Below is a small trained network, with its code and all its weights. Each question gives an input and a target symbol and asks what happens when units are switched off, that is, made to give their printed mean instead of their output.

import numpy as np


def w(rows, s, z=0):
    codes = np.array(rows[::2]) - 128.0
    scale = np.full(codes.shape[1], s)
    scale[-1] = z or s
    return codes * scale


def norm(h):
    return h / np.sqrt((h * h).mean(-1, keepdims=True) + 1e-5)


def f(y):
    return np.maximum(y, 0)


def softmax(a):
    e = np.exp(a - a.max(-1, keepdims=True))
    return e / e.sum(-1, keepdims=True)


def log_softmax(a):
    a = a - a.max(-1, keepdims=True)
    return a - np.log(np.exp(a).sum(-1, keepdims=True))


def net(x, mask):
    ids = ['αβδεηλξπσ'.index(c) for c in x.split()]
    T = len(ids)
    res = E[ids] + P[:T]
    r = norm(res)
    for j in range(2):
        rows = slice(4 * j, 4 * j + 4)
        q, k, v = (r @ M[0][rows].T for M in (Q, K, V))
        z = softmax(np.where(np.tri(T) > 0, q @ k.T / 4**0.5, -1e9)) @ v
        o = O[0][rows]
        res = res + np.where(mask[j], z, o[:, -1]) @ o[:, :-1]
    y = f(norm(res) @ A[0][:, :-1].T + A[0][:, -1])
    res = res + np.where(mask[2:14], y, B[0][:, -1]) @ B[0][:, :-1]
    return log_softmax(norm(res)[-1] @ U[:, :-1].T + U[:, -1])


Q, K, V, O, A, B = {}, {}, {}, {}, {}, {}
E = w([
[63,60,99,124,165,196,119,111],'α',
[78,59,180,112,163,114,98,68],'β',
[216,100,114,137,51,104,142,179],'δ',
[116,97,21,108,66,187,158,112],'ε',
[117,63,207,171,124,130,120,184],'η',
[132,166,69,191,132,87,208,99],'λ',
[110,126,125,53,140,45,173,92],'ξ',
[184,179,95,80,213,112,86,112],'π',
[122,251,214,200,130,111,77,83],'σ',
],0.0026)
P = w([
[160,181,196,96,155,216,217,112],'0',
[179,68,144,164,183,106,161,71],'1',
[176,90,176,127,49,189,117,2],'2',
[106,179,143,105,134,148,136,171],'3',
[126,97,84,168,160,45,101,123],'4',
[122,120,125,130,41,125,56,59],'5',
[41,156,126,68,97,61,99,181],'6',
[100,94,52,169,147,18,77,149],'7',
],0.0022)
Q[0] = w([
[134,49,67,174,129,121,81,134],'H1',
[134,179,135,144,103,182,103,121],'H1',
[127,108,121,152,42,154,54,72],'H1',
[120,174,120,143,198,129,159,201],'H1',
[137,104,109,122,157,105,192,254],'H2',
[85,92,193,139,201,92,99,136],'H2',
[82,140,98,82,192,196,162,146],'H2',
[91,55,47,151,96,119,109,67],'H2',
],0.01)
K[0] = w([
[107,86,58,162,124,94,78,201],'H1',
[115,184,163,171,74,181,129,129],'H1',
[79,198,116,163,118,102,84,180],'H1',
[166,68,136,107,95,190,137,90],'H1',
[149,34,142,170,72,149,195,157],'H2',
[42,82,211,172,168,121,92,159],'H2',
[86,64,118,128,167,254,167,71],'H2',
[58,128,21,93,128,86,112,134],'H2',
],0.0084)
V[0] = w([
[67,146,133,191,115,102,168,96],'H1',
[166,91,79,146,171,200,144,161],'H1',
[91,122,176,191,77,169,68,140],'H1',
[133,195,118,156,83,159,2,36],'H1',
[156,124,119,122,102,169,73,142],'H2',
[106,117,82,158,80,124,230,91],'H2',
[146,103,160,198,96,163,208,104],'H2',
[66,98,141,71,83,66,160,176],'H2',
],0.0033)
O[0] = w([
[93,91,191,96,150,112,201,154,161],'H1',
[162,224,37,132,137,111,153,128,160],'H1',
[108,102,157,146,64,92,195,17,138],'H1',
[165,46,152,29,154,58,82,44,7],'H1',
[100,91,138,153,99,132,162,90,89],'H2',
[69,154,254,101,141,99,82,169,139],'H2',
[60,133,111,73,136,65,42,107,213],'H2',
[160,198,214,80,201,186,118,46,141],'H2',
],0.0028,0.0019)
A[0] = w([
[119,117,139,102,58,155,96,114,50],'N1',
[59,132,185,129,143,141,131,126,103],'N2',
[161,172,104,142,134,87,153,176,60],'N3',
[149,83,149,183,137,127,139,170,12],'N4',
[133,98,98,114,184,131,96,143,149],'N5',
[186,124,137,149,103,66,111,138,19],'N6',
[174,235,211,86,153,253,170,119,115],'N7',
[162,90,76,88,96,189,104,124,109],'N8',
[130,189,123,44,150,112,191,113,68],'N9',
[73,104,122,95,86,132,121,219,3],'N10',
[134,124,194,145,93,156,138,128,111],'N11',
[95,156,117,96,119,97,117,76,127],'N12',
],0.0056,0.0036)
B[0] = w([
[115,152,61,124,200,146,120,66,163],'N1',
[164,151,97,114,83,107,121,159,253],'N2',
[103,52,135,80,159,152,129,118,164],'N3',
[252,116,104,141,115,118,168,124,176],'N4',
[125,159,130,120,61,147,147,85,201],'N5',
[71,155,158,139,163,205,79,130,140],'N6',
[123,188,253,45,208,217,238,98,253],'N7',
[167,137,197,147,148,54,157,175,168],'N8',
[129,178,236,163,127,225,219,122,180],'N9',
[83,152,144,74,34,24,38,228,173],'N10',
[70,132,85,131,127,160,184,134,218],'N11',
[156,122,143,97,134,153,120,195,188],'N12',
],0.0051,0.0027)
U = w([
[55,102,81,134,255,31,167,153,11],'α',
[137,28,127,133,167,227,41,185,53],'β',
[91,186,187,237,175,102,37,92,109],'δ',
[197,187,20,49,185,117,82,88,55],'ε',
[41,124,31,181,62,195,161,67,95],'η',
[84,163,138,79,23,72,74,217,205],'λ',
[118,182,208,80,165,193,216,142,220],'ξ',
[246,106,121,206,89,88,195,159,196],'π',
[124,25,189,72,76,76,108,11,105],'σ',
],0.0061,0.0012)

Each question gives the input, a string of symbols that net reads in full, and the target symbol t.
The units are the heads (4 rows each of Q, K, V and O) and the neurons (one row each of A and B). Each row of codes is followed by its name. A weight is (code - 128) times the scale printed after its matrix; where a second scale follows, it is the last column's (O, A, B and U).
mask holds one flag per unit, heads first, then neurons. A switched-off unit (its flag False) gives its mean, the last column of its rows in O or B, instead of its output. The means were averaged over made-up inputs and are rounded, as every weight is.
A unit's drop is (log p(t) with every unit on - log p(t) with that unit switched off) / (log p(t) with every unit on - log p(t) with every unit switched off).
The circuit of an input: a set's keep is (log p(t) with only the set's units on - log p(t) with every unit switched off) / (log p(t) with every unit on - log p(t) with every unit switched off). Starting from the 12 units with the biggest drops (on a tie, the unit counted first), units are removed one at a time, each time the one whose removal leaves the highest keep (on an exact tie, the one counted first), for as long as the keep stays at least 0.8.
circuit, biggest first: the units of the circuit, biggest drop first
unit that matters most: the unit with the biggest drop
top k neurons: the k neurons with the biggest drops, biggest first
heads that matter: for each layer, one digit per head in row order, 1 if its drop is at least 0.15 and else 0, layers parted by /
input η π δ, target π: top 2 neurons => (N8; N7)
input λ π ξ π β π π, target λ: heads that matter => 11
input ξ α α α β, target σ: top 2 neurons => (N7; N5)
input η β δ, target η: heads that matter => 01
input η η η λ σ α, target σ: circuit, biggest first => (H1)
input η α ε, target η: heads that matter => 11
input α η ξ λ ξ δ, target ξ: circuit, biggest first => (H2; N7)
input η ε η, target η: heads that matter => 01
input ξ ε η η α σ α α, target η: circuit, biggest first => (N7; N5)
input ξ λ ξ δ π ε, target π: circuit, biggest first => (N8; H2)
input σ η ξ η λ, target α: heads that matter => 00
input ε α π, target π: heads that matter => 01
input π ε ξ, target π: circuit, biggest first => (H2; N8; N7)
input η δ β, target η: unit that matters most => H2
input η π α, target π: circuit, biggest first => (H2; N8; N7)
input ξ α λ λ, target λ: circuit, biggest first => (H2; N7)
input ξ λ δ α ε δ, target δ: heads that matter => 10
input λ α β, target λ: circuit, biggest first => (H2; N7; H1)
input α α η η λ β, target λ: circuit, biggest first => (N7; N2; H1)
input β α η α ε, target λ: heads that matter => 01
input λ α η δ δ, target β: heads that matter => 00
input λ α ξ ξ, target λ: unit that matters most => H2
input λ α ε, target λ: circuit, biggest first => (H2; H1; N10)
